Below is a small trained network, with its code and all its weights. Each question gives an input and a target symbol and asks what happens when units are switched off, that is, made to give their printed mean instead of their output.

import numpy as np


def w(rows, s, z=0):
    codes = np.array(rows[::2]) - 128.0
    scale = np.full(codes.shape[1], s)
    scale[-1] = z or s
    return codes * scale


def f(y):
    return np.maximum(y, 0)


def softmax(a):
    e = np.exp(a - a.max(-1, keepdims=True))
    return e / e.sum(-1, keepdims=True)


def log_softmax(a):
    a = a - a.max(-1, keepdims=True)
    return a - np.log(np.exp(a).sum(-1, keepdims=True))


def net(x, mask):
    ids = ['αβγδζηθλμξπστφψω'.index(c) for c in x.split()]
    T = len(ids)
    res = E[ids] + P[:T]
    u = 0
    for l in range(2):
        r = res
        for j in range(2):
            rows = slice(2 * j, 2 * j + 2)
            q, k, v = (r @ M[l][rows].T for M in (Q, K, V))
            z = softmax(np.where(np.tri(T) > 0, q @ k.T / 2**0.5, -1e9)) @ v
            o = O[l][rows]
            res = res + np.where(mask[u + j], z, o[:, -1]) @ o[:, :-1]
        u += 2
        y = f(res @ A[l][:, :-1].T + A[l][:, -1])
        res = res + np.where(mask[u : u + 8], y, B[l][:, -1]) @ B[l][:, :-1]
        u += 8
    return log_softmax(res[-1] @ U[:, :-1].T + U[:, -1])


Q, K, V, O, A, B = {}, {}, {}, {}, {}, {}
E = w([
[3,146,150,162,70,192,215,131,165,209],'α',
[74,123,34,127,181,198,194,111,193,138],'β',
[139,161,156,184,120,97,172,171,154,146],'γ',
[107,172,61,119,114,154,106,160,96,172],'δ',
[129,183,47,30,118,136,229,170,161,129],'ζ',
[65,106,79,63,129,142,84,83,79,131],'η',
[96,164,174,81,37,179,154,47,157,106],'θ',
[22,149,107,166,132,57,240,87,101,159],'λ',
[117,68,82,184,166,55,121,90,174,105],'μ',
[101,94,137,153,148,99,98,147,81,193],'ξ',
[70,70,106,131,178,108,120,153,118,33],'π',
[148,81,141,124,106,154,232,112,142,185],'σ',
[93,80,202,88,45,117,153,119,109,77],'τ',
[107,181,145,57,110,68,128,103,163,163],'φ',
[182,172,79,121,168,90,166,29,92,160],'ψ',
[153,106,142,175,194,187,157,77,111,106],'ω',
],0.023)
P = w([
[135,70,118,173,11,108,63,73,142,144],'0',
[92,117,126,112,164,119,172,127,116,135],'1',
[94,120,126,114,156,121,168,129,114,135],'2',
[97,120,128,114,159,119,170,131,115,134],'3',
[91,124,129,118,157,118,172,130,121,135],'4',
[93,125,129,116,158,127,172,126,118,137],'5',
[96,118,126,117,161,128,170,122,114,138],'6',
[93,122,132,118,162,126,173,127,113,135],'7',
[93,124,125,117,159,132,172,125,119,137],'8',
[96,124,127,114,156,128,177,124,119,140],'9',
[86,121,126,115,152,127,173,123,117,136],'10',
[87,119,126,119,156,126,170,123,118,138],'11',
[92,123,132,119,155,128,172,123,121,131],'12',
],0.012)
Q[0] = w([
[58,158,119,107,148,163,233,113,149,118],'L0H1',
[40,91,132,117,148,122,229,123,79,177],'L0H1',
[180,115,94,145,112,82,99,132,151,70],'L0H2',
[254,152,137,135,93,146,36,158,162,69],'L0H2',
],0.011)
K[0] = w([
[150,87,79,171,47,150,97,125,211,100],'L0H1',
[144,94,96,176,2,88,83,97,114,201],'L0H1',
[85,192,117,77,168,107,110,134,164,121],'L0H2',
[128,147,158,40,233,113,220,165,117,98],'L0H2',
],0.011)
V[0] = w([
[117,112,102,115,167,137,173,158,2,140],'L0H1',
[137,163,199,176,103,112,91,179,78,185],'L0H1',
[154,141,118,136,56,177,119,197,82,59],'L0H2',
[86,182,152,176,180,53,151,146,150,88],'L0H2',
],0.0073)
O[0] = w([
[67,83,192,133,199,230,63,149,193,115,55],'L0H1',
[194,89,179,97,103,114,38,181,100,222,168],'L0H1',
[185,224,239,190,170,141,154,94,180,111,77],'L0H2',
[26,208,254,76,167,135,241,116,85,163,2],'L0H2',
],0.007,0.0066)
A[0] = w([
[61,168,109,184,156,180,186,98,60,141,43],'L0N1',
[113,76,181,151,96,88,82,144,94,72,31],'L0N2',
[172,129,153,26,125,170,108,192,186,103,253],'L0N3',
[150,139,97,111,169,68,145,118,136,20,115],'L0N4',
[154,87,114,170,96,145,114,117,2,81,96],'L0N5',
[129,168,49,200,224,153,130,118,108,179,132],'L0N6',
[106,99,163,177,67,233,150,144,177,124,62],'L0N7',
[112,132,152,117,93,123,72,172,216,108,177],'L0N8',
],0.0073,0.0032)
B[0] = w([
[143,99,108,24,118,71,88,148,148,55,201],'L0N1',
[46,140,99,143,100,103,200,153,228,71,162],'L0N2',
[160,35,130,208,156,83,2,118,145,214,171],'L0N3',
[117,212,98,137,152,173,153,98,183,197,202],'L0N4',
[165,108,156,94,162,86,127,97,173,97,241],'L0N5',
[165,127,118,167,53,111,77,174,53,30,253],'L0N6',
[103,37,137,155,106,118,160,186,94,97,185],'L0N7',
[122,142,138,218,152,102,95,139,121,169,160],'L0N8',
],0.0075,0.0052)
Q[1] = w([
[121,153,117,103,139,126,167,152,87,139],'L1H1',
[111,194,174,107,165,201,117,129,114,129],'L1H1',
[125,187,184,119,130,251,111,117,133,147],'L1H2',
[147,180,168,125,201,203,112,132,133,157],'L1H2',
],0.015)
K[1] = w([
[175,129,166,109,142,177,169,167,84,145],'L1H1',
[97,200,141,79,248,176,179,175,175,99],'L1H1',
[85,162,176,38,230,179,184,180,97,116],'L1H2',
[121,160,166,113,237,112,137,204,90,118],'L1H2',
],0.011)
V[1] = w([
[116,163,130,239,79,190,167,104,43,168],'L1H1',
[31,90,144,137,106,120,151,193,136,94],'L1H1',
[101,253,43,61,49,94,99,235,138,169],'L1H2',
[230,84,147,117,173,97,216,139,212,194],'L1H2',
],0.006)
O[1] = w([
[146,91,163,106,154,185,176,43,157,141,98],'L1H1',
[114,137,136,226,140,158,222,189,76,134,167],'L1H1',
[156,128,82,62,254,114,131,223,177,140,104],'L1H2',
[79,153,105,230,209,87,141,79,177,159,251],'L1H2',
],0.0064,0.0034)
A[1] = w([
[120,110,160,140,205,125,134,89,89,57,151],'L1N1',
[103,93,149,157,165,212,72,175,161,164,106],'L1N2',
[85,254,108,114,144,125,8,119,108,127,195],'L1N3',
[137,42,143,118,116,95,148,122,168,127,7],'L1N4',
[75,163,98,122,69,196,144,146,136,206,150],'L1N5',
[151,119,131,60,174,101,136,192,135,119,120],'L1N6',
[150,87,149,138,101,81,116,125,184,62,181],'L1N7',
[156,107,191,123,104,74,89,138,90,159,254],'L1N8',
],0.0088,0.0045)
B[1] = w([
[134,121,161,87,143,139,109,135,201,186,176],'L1N1',
[138,138,121,90,153,113,157,107,134,6,174],'L1N2',
[114,150,143,119,165,182,164,165,112,180,185],'L1N3',
[123,150,124,118,177,138,175,112,99,138,225],'L1N4',
[137,95,154,124,115,97,64,141,149,136,177],'L1N5',
[140,104,141,167,83,145,89,108,198,121,223],'L1N6',
[118,181,128,139,158,187,106,161,77,171,254],'L1N7',
[144,121,169,99,133,110,146,117,127,68,252],'L1N8',
],0.012,0.0078)
U = w([
[165,59,100,147,116,156,226,107,120,151,133],'α',
[54,74,134,155,92,137,126,173,157,149,63],'β',
[114,155,145,132,30,151,123,37,159,70,203],'γ',
[55,159,111,170,184,164,157,123,200,81,102],'δ',
[176,208,159,234,83,93,172,171,177,82,164],'ζ',
[65,164,64,110,124,35,181,85,108,83,63],'η',
[91,101,69,238,188,119,104,86,116,182,127],'θ',
[134,132,50,158,93,161,166,99,163,2,1],'λ',
[165,105,76,143,79,86,105,113,198,145,46],'μ',
[152,152,92,142,107,179,118,210,70,170,127],'ξ',
[191,145,154,150,166,215,105,90,170,91,178],'π',
[127,56,133,165,199,41,79,130,63,92,150],'σ',
[117,174,188,118,147,77,128,110,160,220,230],'τ',
[73,92,66,51,170,149,94,68,84,162,77],'φ',
[68,216,170,131,170,177,207,138,110,81,207],'ψ',
[204,210,76,107,129,94,149,62,94,107,67],'ω',
],0.0078,0.0048)

Each question gives the input, a string of symbols that net reads in full, and the target symbol t.
The units are the heads (2 rows each of Q, K, V and O) and the neurons (one row each of A and B). Each row of codes is followed by its name. A weight is (code - 128) times the scale printed after its matrix; where a second scale follows, it is the last column's (O, A, B and U).
mask holds one flag per unit, layer by layer, with each layer's heads first. A switched-off unit (its flag False) gives its mean, the last column of its rows in O or B, instead of its output. The means were averaged over made-up inputs and are rounded, as every weight is.
A unit's drop is (log p(t) with every unit on - log p(t) with that unit switched off) / (log p(t) with every unit on - log p(t) with every unit switched off).
The circuit of an input: a set's keep is (log p(t) with only the set's units on - log p(t) with every unit switched off) / (log p(t) with every unit on - log p(t) with every unit switched off). Starting from the 12 units with the biggest drops (on a tie, the unit counted first), units are removed one at a time, each time the one whose removal leaves the highest keep (on an exact tie, the one counted first), for as long as the keep stays at least 0.8.
units of the circuit, in order: the units of the circuit, biggest drop first
most important unit: the unit with the biggest drop
k most important neurons: the k neurons with the biggest drops, biggest first
heads that matter: for each layer, one digit per head in row order, 1 if its drop is at least 0.15 and else 0, layers parted by /
input σ φ ξ π μ ξ ξ π, target θ: heads that matter => 01 / 01
input π δ ξ ψ γ β θ, target ψ: units of the circuit, in order => (L0H2)
input γ ξ θ ξ τ γ, target τ: units of the circuit, in order => (L0H1 L0H2)
input γ π ξ θ π δ, target τ: units of the circuit, in order => (L0H2 L1N5)
input δ λ η β ξ σ σ σ ξ η δ λ σ, target π: heads that matter => 11 / 11
input θ γ φ π η σ ω ω σ ω ξ σ σ, target ω: heads that matter => 11 / 10
input η ξ σ δ γ ξ δ σ σ δ ξ, target ξ: heads that matter => 11 / 11
input σ τ σ σ ψ, target θ: units of the circuit, in order => (L1H2 L1N8)
input σ ξ ζ μ σ σ α γ σ ξ σ, target θ: units of the circuit, in order => (L1H2 L1N8 L0N6)
input ξ ξ α ζ, target σ: heads that matter => 10 / 00
input σ ψ σ ψ σ γ φ τ, target θ: heads that matter => 01 / 01
input ω φ λ ξ β ξ γ ω σ, target γ: heads that matter => 00 / 01
input φ λ σ, target μ: units of the circuit, in order => (L1N6 L1H2 L1H1)
input φ σ σ ω φ σ φ σ π ξ, target μ: units of the circuit, in order => (L1N6 L1H2 L0H1 L1H1)
input σ ξ γ δ, target θ: units of the circuit, in order => (L1H2)
input μ γ ξ γ ξ γ ω σ λ τ, target η: heads that matter => 11 / 00
input σ ω λ, target θ: units of the circuit, in order => (L1H2 L1N8)
input ω ω μ ψ ξ λ ω ω, target γ: units of the circuit, in order => (L1H2 L0N6)
input η ξ γ σ σ τ ω γ ω π τ, target ψ: units of the circuit, in order => (L1N7 L0N2)
input ξ η σ η, target σ: units of the circuit, in order => (L0H1 L0N3 L1N8)
input ξ γ ω σ δ ψ τ δ ξ ω, target σ: heads that matter => 10 / 10
input ξ ψ σ ω ψ σ σ ω ω η π ω ω, target σ: heads that matter => 11 / 10
input ω φ φ ξ σ σ η ω θ φ, target γ: units of the circuit, in order => (L1H2)
input σ η δ ψ, target θ: heads that matter => 01 / 01
input γ σ η θ λ ω ξ σ ζ γ σ, target τ: heads that matter => 11 / 00
input γ σ δ π ξ σ δ ω μ, target τ: units of the circuit, in order => (L0H2 L1N1)
input ξ ω σ δ ω γ σ ω σ ω δ, target σ: units of the circuit, in order => (L0H1 L1N2 L0N3 L1N5)
input ψ σ ω σ θ β σ σ, target φ: most important unit => L1H1
input π δ γ σ σ, target ψ: heads that matter => 11 / 00
input λ σ σ ω σ, target β: 2 most important neurons => (L1N6 L0N1)
